What each symbol does to the states:
state | fu pe fo sa vo du ka
Z990 | Z595 Z565 - Z161 Z248 - -
Z994 | - - - Z58 Z660 Z320 Z493
Z493 | Z73 Z868 Z196 Z434 Z867 Z575 Z994
Z155 | Z32 Z161 Z582 Z565 Z899 Z50 Z676
Z434 | Z50 Z566 Z806 Z493 Z938 Z32 Z58
Z783 | - Z537 Z863 Z419 - Z671 -
Z161 | Z162 Z155 Z305 Z990 Z770 Z727 Z884
Z770 | Z888 Z899 Z232 Z248 Z161 Z467 Z227
Z227 | Z622 Z628 Z19 Z340 Z884 Z848 Z770
Z596 | Z907 - Z820 Z441 - - Z47
Z566 | Z727 Z434 Z962 Z868 Z204 Z162 Z816
Z60 | Z867 Z412 Z531 Z898 Z73 Z928 Z536
Z320 | Z858 Z265 Z398 Z708 Z874 Z994 Z575
Z582 | Z912 Z305 Z155 Z669 Z698 Z629 Z126
Z207 | Z235 Z997 Z898 Z531 Z629 Z698 Z462
Z628 | Z923 Z227 Z441 Z820 Z676 Z145 Z899
Z173 | Z899 Z888 Z614 Z31 Z32 Z938 Z923
Z848 | Z102 Z145 - - - Z227 Z467
Z177 | - Z913 Z77 - Z601 - Z174
Z884 | Z77 Z676 - - Z227 - Z161
Z398 | - - Z320 Z913 Z907 - Z356
Z912 | Z582 Z174 Z32 Z356 Z614 Z806 Z913
Z907 | Z596 Z818 Z874 Z190 Z398 Z246 Z397
Z898 | Z938 Z467 Z207 Z60 Z50 Z899 Z145
Z311 | - - Z58 - Z361 Z913 Z806
Z235 | Z207 Z419 Z938 Z537 Z806 Z614 Z361
Z19 | Z601 Z441 Z227 - - - Z232
Z868 | - Z493 - Z566 Z863 Z595 -
Z467 | Z204 Z898 Z997 Z412 Z727 Z770 Z848
Z910 | Z248 Z31 Z671 Z888 Z595 Z863 Z918
Z708 | Z676 Z77 Z913 Z320 Z923 Z58 Z32
Z50 | Z434 Z727 Z629 Z73 Z898 Z155 Z871
Z820 | Z874 Z340 Z596 Z628 Z858 Z536 Z928
Z248 | Z910 Z928 Z836 Z770 Z990 Z412 Z340
Z816 | - Z58 - - Z102 Z77 Z566
Z110 | - Z660 - Z102 - Z918 Z863
Z899 | Z173 Z770 Z698 Z928 Z155 Z898 Z628
Z32 | Z155 Z162 Z912 Z575 Z173 Z434 Z708
Z102 | Z848 Z911 Z922 Z110 Z816 Z622 Z204
Z858 | Z320 - - Z676 Z820 - Z565
Z922 | - Z361 Z102 - - Z601 Z419
Z565 | Z575 Z990 Z669 Z155 Z928 Z73 Z858
Z174 | Z305 Z912 Z162 Z889 Z583 Z962 Z177
Z595 | Z990 Z575 Z889 Z162 Z910 Z868 Z265
Z126 | Z913 - Z676 - Z441 - Z582
Z31 | Z928 Z910 Z397 Z173 Z575 Z867 Z874
Z614 | Z698 Z583 Z173 Z397 Z912 Z235 Z190
Z669 | Z356 - Z565 Z582 Z47 - -
Z73 | Z493 - - Z50 Z60 Z565 -
Z47 | Z397 Z836 Z928 Z698 Z669 Z531 Z596
Z583 | Z232 Z614 Z888 Z671 Z174 Z419 Z601
Z938 | Z898 Z204 Z235 Z867 Z434 Z173 Z911
Z145 | Z911 Z848 Z462 Z536 Z871 Z628 Z898
Z863 | Z412 Z867 Z783 Z204 Z868 Z910 Z110
Z806 | Z629 Z962 Z434 Z196 Z235 Z912 Z311
Z531 | Z537 - Z60 Z207 - Z47 -
Z204 | Z467 Z938 Z419 Z863 Z566 Z888 Z102
Z419 | Z997 Z235 Z204 Z783 Z962 Z583 Z922
Z836 | Z671 Z47 Z248 Z232 - - -
Z441 | Z190 Z19 Z628 Z596 Z126 Z462 Z698
Z671 | Z836 Z397 Z910 Z583 Z889 Z783 Z818
Z412 | Z863 Z60 - Z467 - Z248 -
Z622 | Z227 Z923 Z601 Z918 Z77 Z102 Z888
Z962 | - Z806 Z566 - Z419 Z174 -
Z913 | Z126 Z177 Z708 Z398 Z190 Z311 Z912
Z871 | Z58 - - - Z145 Z676 Z50
Z818 | - Z907 Z918 Z601 - - Z671
Z874 | Z820 Z918 Z907 Z923 Z320 Z660 Z31
Z888 | Z770 Z173 Z583 Z910 Z162 Z204 Z622
Z196 | - - Z493 Z806 Z537 Z356 -
Z889 | - Z356 Z595 Z174 Z671 - -
Z575 | Z565 Z595 Z356 Z32 Z31 Z493 Z320
Z923 | Z628 Z622 Z190 Z874 Z708 Z911 Z173
Z698 | Z614 Z232 Z899 Z47 Z582 Z207 Z441
Z536 | Z660 - - Z145 - Z820 Z60
Z660 | Z536 Z110 Z246 Z911 Z994 Z874 Z867
Z340 | Z918 Z820 - Z227 - - Z248
Z361 | Z462 Z922 Z911 Z246 Z311 Z190 Z235
Z537 | Z531 Z783 Z867 Z235 Z196 Z397 Z246
Z727 | Z566 Z50 - - Z467 Z161 -
Z397 | Z47 Z671 Z31 Z614 Z356 Z537 Z907
Z58 | Z871 Z816 Z311 Z994 Z911 Z708 Z434
Z997 | Z419 Z207 Z467 - - Z232 -
Z601 | Z19 Z190 Z622 Z818 Z177 Z922 Z583
Z356 | Z669 Z889 Z575 Z912 Z397 Z196 Z398
Z918 | Z340 Z874 Z818 Z622 Z265 Z110 Z910
Z246 | - - Z660 Z361 - Z907 Z537
Z928 | Z31 Z248 Z47 Z899 Z565 Z60 Z820
Z629 | Z806 - Z50 - Z207 Z582 -
Z867 | Z60 Z863 Z537 Z938 Z493 Z31 Z660
Z265 | - Z320 - Z77 Z918 - Z595
Z462 | Z361 - Z145 - - Z441 Z207
Z676 | Z708 Z884 Z126 Z858 Z628 Z871 Z155
Z232 | Z583 Z698 Z770 Z836 Z305 Z997 Z19
Z911 | Z145 Z102 Z361 Z660 Z58 Z923 Z938
Z190 | Z441 Z601 Z923 Z907 Z913 Z361 Z614
Z77 | Z884 Z708 Z177 Z265 Z622 Z816 Z162
Z162 | Z161 Z32 Z174 Z595 Z888 Z566 Z77
Z305 | Z174 Z582 Z161 - Z232 - -

The rows follow the links: the fewer symbols apart two states are, the more alike their rows tend to be.

Each row is also shifted at random along 6 hidden directions that mean nothing.

Some states, each with a row of numbers:
Z863: -12    5    7   -5    0   -5   -6   12    2    3    9   12  -17    1   -4   -4   10  -10    2    0    0   13   12    1    2    6    6   -4   -8    2   -9   -4   11   -2  -17   -1  -17  -21  -14   18   12   23    4  -14
Z565:   9    5    3    2  -15   18    0   -9   19   -8    4  -12    7   12   15  -13   -5   -1    5   -6    2   -6  -13    3   -3   11   10  -13    4   -2  -11   -3    5    3    9  -16    6   -3    2  -10   -4   28   14    1
Z305:  -3   12  -19  -24  -16   -2    8    3  -18   -8    1   13  -10   11   -7    6   -2   -9   -7   -6   -4  -26   11   -6   -5   17  -19   -8   31  -11  -25   12   -5  -28   21   19   20  -16   15   -1  -28    1  -14  -15
Z190:  13   -2  -13   18    4    6   -1    5  -14    1  -13   -3   12    2   -9   11   -7    0    7    6    1  -26   -4   -9   -1  -21   -2    3    3    5   12  -12  -11  -20   19   -7   25   12    2  -22  -18  -28    9   -7
Z161:  36    3    6  -15  -16    3    2  -34   -7   -3    7   -2    9    8   -1   22  -10    1   -6  -12   -3    2    4   -6   -3    6   -9    1   13   -8   -1   11    7   14   13    8    2   -6    0    9    9   -9    3   14
Z196:  15   14   -5  -14   -7  -15   10   -1    6   14   -7   21    8    2    3    9   10   -3    2    7    5    2  -11    6   -1   21   -8   -9   18  -10  -18   -1    1  -17   13  -11   -4    4   24   22  -18   -8   -3   -6
Z356:  19   13   10    0  -26   12    2    0    3  -11    1   -4  -11   11    2  -12    3   -2    2   -6   -6   -4    1    7  -11    3  -10  -10    3  -11   -7   -7    1    3    0  -13    5  -16    3   -6   -9   33   26  -14
Z867:  50  -29  -12   -3   32   -4    2  -12  -17   10  -10   -8  -23   -3    2    4    2    3    5   24   11  -12   31   -6    6  -10    4   -3    2   14   -3    7  -13   10   -6  -10   13   11    4    9    7  -11  -22  -10
Z32:  18    7    6   -5  -12    9   10   -2  -12   -3   -1    7  -17   10    8    8    2   -6    4    3    0   -6    8    3   -8   12   -1   -6    9   -2   -3   -2   -9   11   12  -12    4   -2    6   -1   -5   12   -6   -7
Z727:  -5  -18    0    9   -5    9   -5  -19   -6    0   21   -9  -14   -1   13   -8  -18   -5   -9  -13   -2   -1   43   -9    5    1   -5    5   -9   -3   -1   11    0   11  -19    4   13  -15  -17    0   18   28    3  -11
Z907: -30   16   24   18    1    1   -6   14   22   -4   -2    4   10    0  -10  -13    3    5    7   -1   -6    9  -30   10  -10  -10    1    0  -21    1   10  -11   10   10  -13   -3   -9   -4  -12  -13   -4   14   34   10
Z910:  -1   -4    6   12  -17   11  -13    4  -15   -6    6   -1   -9   15   -3    4    5   -9    7    0   -8  -14   12   -8    0   -5    1  -12   17   -4   -9   -8   -5  -12    5   -2    8  -24  -14  -13    9   12   19  -37
Z614:  21  -11   -7    3    5    1   11   -5  -18    1  -21   16   -9   -2   -8   14    7    0    2   11   -1  -21   13   -9   -5   -1   -5    0   17   -4   -1    3   -4   -8   13   -3    8    4    9  -11   -7  -15   -9   -5
Z669:  -4    0    4  -11   -6    1    9    2   16   -6   -5   -1   -8    6    6   -9    6    9   -2   -8    4    2  -13    8   -4   10   -3   -4   -4  -11  -13    8    7   11   -2   -2  -13   -2    9    0   -9   15   -9   13
Z537:  -4    4   -3   11    6  -18    6   17   20    8   -5   12   25    3   -5    7   17   13    4    1   10   11  -26    8    0    5   11    0    6   -4    0   -5   13   -5   -3  -21   -2   15    2   10    1   -7   10   10
Z994:  -3    6   -4   -4   -5   -3    1  -16    1   20   -1   16   15   -1    1   14   -5  -21   -2   14   -5   -7   -2   -9    9   16   -7   -6    1    5   -5  -15   -3  -20   17    4    9    9   13   14  -12  -23   10  -19
Z698:  10  -23   15  -12    7   -9   23  -32   -2    3  -26   18   -1   -7   -5   28    0   13   -9    2   -4    0   -1  -12   13    0    3   18   -1   -4    0   16    9   18    1   -1  -23   12    9   13    6  -29  -15   27
Z595: -20   -3   21  -18  -19  -10    7  -28   -3    7    5   24    5   14   -9   32    6   -9   -5   -8  -17    7   -2   -5   15   15   -8    4    8   -8   -9   -9    5    9   11    3  -22  -11    0   13   12  -14   22   -9
Z596:  -8   30  -11  -10  -10    1   -3   25   13   -6  -12    7   -5    6   -6  -13    3   -1    2    4   -3  -15  -26    2  -19    6  -13  -13    8    1  -17    4   -4  -31   14    6    3   -2   23   -9  -37   -1   -7   -5
Z174:  17  -18    1    9  -15    0   11  -23  -18    3    2   -7    9    2   -1   27   -2   -2    2   -5   -7   -9    2   -6    8   -2  -10    4   24  -14    6   -7  -11   -4   18    5   11    5   -1   -5    3  -20   12   -8
Z77:   3    4   23   -4  -11   -2    1  -42  -15   11    8    0   14    0  -11   32  -10  -14  -13   -9  -20    3   14  -11   11    0  -17    9   -6    3    8  -16   -2   12   18   15   -3   -3   -4    9   14  -29   17   -8
Z962: -13  -27  -17    6    9   -7    7    6  -21   15   -4    6  -10   -7    5    7    0   -1   -1    8    8    5   24    5    9   -1   -6    1    7  -11    0    2  -15    2   -3    7   12   10   -3    8   11   -2  -26   -7
Z398:  -4   14   14  -12   -8    0    7  -17   -4    1   -3   12   -9    0  -12   -3   -4   -5   -3   -1   -9    5   -6    7  -13   10  -13    1  -20   -6   -5   -8    2   10    2   -4  -18   -5   14    0   -7   -3   10   -2
Z898: -20  -23   -8   24   15    7    3   10   14   -1    3   -7   15  -13   17   -5   -4    5    1    1    2   -2    7   -2   20   -3   25   10    1    7   13    4   11   -2  -10  -12   16   10   -9   -3   14    3    3    4
Z708:  18    2   -5   10   -1   26  -10    4  -18   -4    9  -22  -18   -4   16  -16   -9   -4    7    1   -4   -7   17    6  -12  -12   -1   -4   -9    4   14   -5  -21   11    3   -5   30    3   -6  -23   -5   12    3   -7
Z874:  -6   -7  -14  -11   18   -8    1    8  -18   14  -19    7  -11    6   -4   13    5    7    8   23    0  -14   -9   -6    5  -14   -1   -1    7   13   -1  -12  -20    3   24    4   12   24   18   -5  -13  -32  -24  -11
Z177: -21    0   14   18    6    7    0    9  -10   -1    7  -15   -2    0    2  -12   -5    3    2   -6    7   18    7   11    4  -12   -6   15  -29   -1   19   -3   -8   27  -20    9   -8    5  -17  -12   15    5    7    5
Z912:  16   27   -2  -36  -18  -19   19    9    4    9  -22   40    5    3   -8   17   22    5    7  -10   -1   11  -39   14  -18   32  -12   -5   20  -16   -8    7    6    3   17    1  -13    7   27   25  -27  -17  -27   28
Z818: -26  -11   19    7   10   -6   -1  -12   -8    0   -5    1  -12    1  -17    1    2    6   -7    2  -14    1   12  -10    7  -13  -14    8  -11    0    6   -3   -7   13   -9   12  -21   -1  -12   -5   17   -8    7  -11
Z419:  61    5    8  -25    6  -22    8  -37  -17   13  -13    9    2   -6  -19   36    5   -1   -7    3   -1   14   12   -8   -2    8  -13   16    9   -3    4   10   -2    6   -7   -1  -24   -5    9   38   13  -29  -12   14

From each start, follow one symbol. Which state do you reach?
Answer with the state's name.
start  43  -27   15   -3    5  -11    8  -50  -26    6  -18   -1   -2   -8  -17   44   -4    1   -5    3   -7    0   25  -16   11  -13  -12   22    6   -8    5    7   -4   16    0   -1  -15   -1   -3    9   26  -25    0    2
pe	Z614
start  12   -5    0  -16   -8    1    4   -5  -29   -6    3    4  -26    9   10    3    5  -11    0   -2   -4    7   20   -2   -6    6  -15   -2    9   -2   -4    0  -16   13    5    8   -2  -10   -5    2    4    8  -26  -12
pe	Z32
start  40  -17  -34   -2   23  -12    7   13  -21   11  -24    4   -7   -7   -3    5    7    2    8   23   20  -15   20   -3    5   -1    4   -2   16    3   -4    8  -17  -18    5  -10   18   16   15    1  -11  -15  -39   -5
sa	Z537
start  23  -18  -10  -15   17   -4    7   -7    4    2  -13    5  -10    3   -2   20    4   13   -2    9    5   -3   -5  -13    8    2   11    0   11    6  -15    9   -3    3   14   -9    0   15   11    7   -5  -22  -31   12
fu	Z31
start -10   -7   -2    7   14   -5    2    0  -13    7   -7   10   13   -4   -4   22   -1    2    1   14   -5  -12   -5   -4    8  -11    9    6    1   13    8  -11   -3   -8   20   -1   10   20    6  -12   -4  -37   -2    1
fu	Z628
start -15    1   12    5    3   -7   -4   13   13   -3    4    0   -2    1   -1  -17   10   11   -2   -7   12   17   -6    8    1    1    1    1   -7   -3    0    2   10    9  -34   -7  -26  -15  -16    8   21   25   15    6
sa	Z419
start   3   26    5  -17  -16    3   -3   -5   -5    1    5   12    1   10   -9    2   -6  -15    0    1  -14   -7   -8    5   -1   14   -7  -15   -1    0   -5  -13   -3   -6   22    1    0   -8    5    0  -24   -2   16  -15
ka	Z575
start -12  -16   -3    8   15   -6    5  -17   -2   21    3    5   23  -16    7   16   -6    0   -2   11    1   11    4    8   15   -4   14   11  -14    1   18  -10   -9    8    4    1    3   26    3   10   18  -40   -4   12
fu	Z871
start   4  -17   13    8   12   -6    2   -9   12    7  -13    3    2    9   -1   13    8   11    4    9    3    2   -9   -2   10  -12   14    1    2    7    1   -3    6   25   -1  -10  -12    8   -9   -3   12  -11   10    8
fo	Z397
start -19  -25   13   18    4   11    0   -9    6  -10   -8   -2   -5    0   12    5  -13    1    2   -1   -5   -3   18  -11   12  -10   13    9    3    8    4    6   11   12   -3   -8    8    4  -19  -18   18    9    8    8
vo	Z155
start   9    1   -4  -18    9   -2   -1   -9  -22    9   -2    6  -13   -6   -8    7   -5  -11   -6    7   -4   -2   21   -5    2    4   -8    5   -3    6    4    1  -14  -11   -5    6   -7   -8   -2   17    2  -16  -15  -13
pe	Z911
start -29    7    5   -5   -3    2    4    0   13    0    0    3   10   -1    8  -10   -4    4    1   -6   -7   16  -16    7   -4    7    4   10  -14    3    4   -3    9   15   -3   14  -11    7    3    4    3   -4   -8   24
ka	Z155
start  24   19   10   20  -15   20   -8   12   11  -16    4    0   11    8    6   -4    6   -5   16   -3   -5   -7  -11    4   -8   -5   15   -8   19    1   15  -13   15   -5    5  -27   21   -9  -13  -23   -3   15   39   -4
vo	Z32
